Here is a tiny trained network, its code and every weight. The questions are about switching its units off for an input and a target symbol, where a switched-off unit gives its printed mean instead of its output.

import numpy as np


def w(rows, s, z=0):
    codes = np.array(rows[::2]) - 128.0
    scale = np.full(codes.shape[1], s)
    scale[-1] = z or s
    return codes * scale


def f(y):
    return y / 2 * (1 + np.tanh(0.7978845608 * (y + 0.044715 * y**3)))


def softmax(a):
    e = np.exp(a - a.max(-1, keepdims=True))
    return e / e.sum(-1, keepdims=True)


def log_softmax(a):
    a = a - a.max(-1, keepdims=True)
    return a - np.log(np.exp(a).sum(-1, keepdims=True))


def net(x, mask):
    ids = ['αβγδεζηθλξπστφψω'.index(c) for c in x.split()]
    T = len(ids)
    res = E[ids] + P[:T]
    r = res
    for j in range(2):
        rows = slice(2 * j, 2 * j + 2)
        q, k, v = (r @ M[0][rows].T for M in (Q, K, V))
        z = softmax(np.where(np.tri(T) > 0, q @ k.T / 2**0.5, -1e9)) @ v
        o = O[0][rows]
        res = res + np.where(mask[j], z, o[:, -1]) @ o[:, :-1]
    y = f(res @ A[0][:, :-1].T + A[0][:, -1])
    res = res + np.where(mask[2:26], y, B[0][:, -1]) @ B[0][:, :-1]
    return log_softmax(res[-1] @ U[:, :-1].T + U[:, -1])


Q, K, V, O, A, B = {}, {}, {}, {}, {}, {}
E = w([
[160,142,110,161,50,149,160,151,150],'α',
[79,146,194,90,122,90,143,138,221],'β',
[112,157,159,160,82,140,169,101,139],'γ',
[164,138,133,144,122,140,118,90,135],'δ',
[4,145,145,104,153,77,124,90,77],'ε',
[102,159,179,184,140,163,147,78,170],'ζ',
[78,139,125,155,101,121,141,194,83],'η',
[127,56,138,147,122,113,79,155,119],'θ',
[89,123,114,175,160,189,150,169,96],'λ',
[123,147,144,122,135,181,177,74,159],'ξ',
[150,135,143,67,77,122,135,185,183],'π',
[100,96,144,52,106,164,62,154,124],'σ',
[68,112,140,102,209,84,139,149,132],'τ',
[153,102,101,157,233,129,78,134,92],'φ',
[80,114,111,119,179,173,108,242,123],'ψ',
[148,112,177,80,82,97,159,153,186],'ω',
],0.023)
P = w([
[10,97,23,158,117,135,14,108,111],'0',
[95,168,159,176,109,134,150,123,176],'1',
[104,168,158,175,112,144,164,116,169],'2',
[109,154,141,163,121,136,154,119,132],'3',
[116,145,133,143,112,137,166,113,116],'4',
[130,131,144,150,125,158,159,123,111],'5',
[139,123,153,133,125,152,163,122,111],'6',
[149,112,148,132,125,162,166,126,95],'7',
[158,103,150,115,135,171,167,110,88],'8',
[159,107,168,108,134,170,166,118,87],'9',
[150,124,179,130,126,139,162,150,103],'10',
],0.013)
Q[0] = w([
[164,187,130,114,124,150,179,88,199],'H0',
[142,126,210,157,119,128,180,134,140],'H0',
[110,119,182,147,73,143,144,83,189],'H1',
[57,23,106,141,127,108,8,157,60],'H1',
],0.012)
K[0] = w([
[15,195,83,216,76,110,30,110,207],'H0',
[71,45,30,124,111,150,87,120,149],'H0',
[47,95,2,61,140,178,100,83,177],'H1',
[217,114,177,21,199,165,198,168,38],'H1',
],0.0088)
V[0] = w([
[123,132,62,105,233,132,112,141,105],'H0',
[131,151,145,215,122,136,89,117,23],'H0',
[99,185,133,109,143,254,152,103,142],'H1',
[187,144,72,114,33,134,105,230,101],'H1',
],0.0088)
O[0] = w([
[131,178,45,24,126,82,231,153,140,212],'H0',
[128,73,168,107,131,11,100,74,19,229],'H0',
[91,135,12,130,125,94,103,14,203,139],'H1',
[126,215,128,129,121,97,77,107,64,1],'H1',
],0.012,0.0039)
A[0] = w([
[148,87,59,132,93,109,103,168,102,127],'N0',
[82,83,151,78,157,143,58,168,157,135],'N1',
[137,61,116,120,164,187,181,201,139,155],'N2',
[147,152,126,228,241,138,136,109,79,176],'N3',
[167,58,164,118,65,69,116,19,154,206],'N4',
[63,254,119,65,46,133,125,98,111,179],'N5',
[94,73,113,163,152,98,166,98,89,123],'N6',
[112,222,75,174,111,115,192,192,98,233],'N7',
[157,138,120,113,128,147,15,78,133,157],'N8',
[167,157,166,112,100,60,110,37,150,123],'N9',
[247,171,58,109,186,88,141,51,206,48],'N10',
[103,146,181,152,98,111,204,172,63,110],'N11',
[62,39,158,119,108,191,111,121,124,61],'N12',
[129,149,150,88,109,80,109,206,195,148],'N13',
[240,108,83,143,183,28,31,172,91,106],'N14',
[10,71,120,52,135,189,255,161,121,231],'N15',
[207,95,168,153,65,162,114,123,176,134],'N16',
[243,85,129,168,165,164,86,146,146,129],'N17',
[155,94,136,152,124,178,129,141,157,112],'N18',
[81,95,195,58,142,69,110,183,154,254],'N19',
[158,205,160,107,140,99,68,136,34,93],'N20',
[146,116,168,165,134,150,229,88,170,168],'N21',
[79,138,79,120,160,189,124,216,151,83],'N22',
[208,179,180,56,132,111,163,159,109,4],'N23',
],0.0086,0.004)
B[0] = w([
[121,123,177,126,219,123,151,74,163,142],'N0',
[126,181,63,125,89,137,135,45,146,158],'N1',
[94,86,162,206,34,120,113,122,121,183],'N2',
[127,141,100,125,64,173,149,177,188,149],'N3',
[58,147,92,76,204,254,115,150,79,193],'N4',
[215,66,169,140,85,178,153,109,174,154],'N5',
[121,132,201,37,147,151,152,221,165,171],'N6',
[150,60,150,83,150,136,67,71,139,153],'N7',
[217,165,129,223,153,175,122,187,135,143],'N8',
[135,48,35,198,114,141,210,53,65,152],'N9',
[118,189,154,151,57,151,191,167,173,164],'N10',
[124,169,76,83,181,151,105,185,142,184],'N11',
[164,156,185,69,75,29,187,100,232,168],'N12',
[73,110,107,156,160,170,113,79,108,155],'N13',
[85,212,162,153,104,189,118,89,139,157],'N14',
[182,145,133,188,129,77,54,138,111,254],'N15',
[24,145,157,95,172,79,138,92,114,153],'N16',
[91,203,140,73,152,32,153,96,137,149],'N17',
[96,177,110,114,92,63,91,144,144,147],'N18',
[192,130,124,103,83,203,159,155,66,208],'N19',
[90,122,139,201,142,105,213,133,225,163],'N20',
[81,86,85,88,114,115,44,159,84,181],'N21',
[113,152,99,132,139,100,142,34,49,153],'N22',
[158,181,113,208,240,72,111,77,179,167],'N23',
],0.0056,0.02)
U = w([
[126,62,148,236,98,149,165,116,97,92],'α',
[98,188,147,159,79,54,123,94,142,113],'β',
[93,59,169,147,159,185,107,75,67,101],'γ',
[105,135,62,152,142,150,61,86,2,253],'δ',
[140,60,109,102,99,191,95,242,99,176],'ε',
[69,67,141,94,224,106,113,95,150,140],'ζ',
[88,120,134,188,137,112,198,89,79,82],'η',
[136,178,131,206,201,132,140,177,158,181],'θ',
[110,125,103,134,64,115,208,114,66,65],'λ',
[105,180,42,113,90,160,171,215,161,92],'ξ',
[174,138,139,126,117,211,49,109,123,175],'π',
[173,48,181,115,64,93,141,88,150,144],'σ',
[171,82,85,201,113,93,94,172,165,146],'τ',
[127,198,79,54,115,42,131,142,112,81],'φ',
[169,136,131,134,91,106,164,100,153,32],'ψ',
[51,208,209,49,90,173,118,129,58,108],'ω',
],0.0065,0.0032)

Each question gives the input, a string of symbols that net reads in full, and the target symbol t.
The units are the heads (2 rows each of Q, K, V and O) and the neurons (one row each of A and B). Each row of codes is followed by its name. A weight is (code - 128) times the scale printed after its matrix; where a second scale follows, it is the last column's (O, A, B and U).
mask holds one flag per unit, heads first, then neurons. A switched-off unit (its flag False) gives its mean, the last column of its rows in O or B, instead of its output. The means were averaged over made-up inputs and are rounded, as every weight is.
A unit's drop is (log p(t) with every unit on - log p(t) with that unit switched off) / (log p(t) with every unit on - log p(t) with every unit switched off).
The circuit of an input: a set's keep is (log p(t) with only the set's units on - log p(t) with every unit switched off) / (log p(t) with every unit on - log p(t) with every unit switched off). Starting from the 12 units with the biggest drops (on a tie, the unit counted first), units are removed one at a time, each time the one whose removal leaves the highest keep (on an exact tie, the one counted first), for as long as the keep stays at least 0.8.
units of the circuit, in order: the units of the circuit, biggest drop first
top k neurons: the k neurons with the biggest drops, biggest first
which heads matter: for each layer, one digit per head in row order, 1 if its drop is at least 0.15 and else 0, layers parted by /
input θ ε θ ε θ θ ζ, target θ: which heads matter -> 01
input ω ω θ ω, target ω: top neuron -> (N16)
input θ δ η θ θ θ, target ω: which heads matter -> 10
input θ θ α θ λ λ σ, target π: units of the circuit, in order -> (H1 N8 N5)
input ξ τ τ β ε ξ ζ θ θ δ, target ξ: units of the circuit, in order -> (H1 N10 N4)
input ω ω ω ξ ξ φ θ ξ, target ω: units of the circuit, in order -> (H0 H1 N16 N17)
input ξ ε θ ξ, target ξ: units of the circuit, in order -> (H1 N10 N4)
input φ θ ω ε θ σ λ η ξ θ, target ζ: units of the circuit, in order -> (H1 N4 N19)
input θ τ θ θ θ ξ ε θ ξ σ δ, target θ: units of the circuit, in order -> (H1 N23 N20)
input θ ξ σ, target π: top 2 neurons -> (N8 N20)
input τ θ θ, target σ: units of the circuit, in order -> (H1 N12 H0)
input η ξ γ ε ξ, target η: top 2 neurons -> (N20 N9)
input θ π θ ψ, target δ: which heads matter -> 01
input ω η λ ψ ε ε β, target ω: units of the circuit, in order -> (H1)
input ζ ω φ θ θ θ ξ, target ζ: units of the circuit, in order -> (H1 N19)
input γ θ β β ω, target γ: which heads matter -> 10
input τ τ α, target τ: which heads matter -> 11
input π ξ α π ω, target π: units of the circuit, in order -> (H0 H1 N5)
input λ φ ζ, target λ: top 2 neurons -> (N9 N10)
input θ θ τ η, target ε: top 2 neurons -> (N23 N11)
input θ π ξ, target θ: units of the circuit, in order -> (H1 N23 N11)
input θ β θ δ τ ψ, target δ: top neuron -> (N22)
input ε ξ θ τ ξ θ ψ θ θ, target δ: which heads matter -> 01
input ε ψ θ β, target ε: units of the circuit, in order -> (H1 N19 N21)
input ψ θ θ θ θ ω, target ψ: top 2 neurons -> (N5 N23)
input τ ω η θ, target β: which heads matter -> 10
input θ ψ π ψ β, target θ: which heads matter -> 01
input β β θ β ε τ ξ θ θ ξ ε, target ζ: units of the circuit, in order -> (H1)
input β ξ ξ φ β β ζ β θ θ ξ, target β: which heads matter -> 11
input ω ξ θ θ λ θ γ, target ω: top 2 neurons -> (N16 N15)
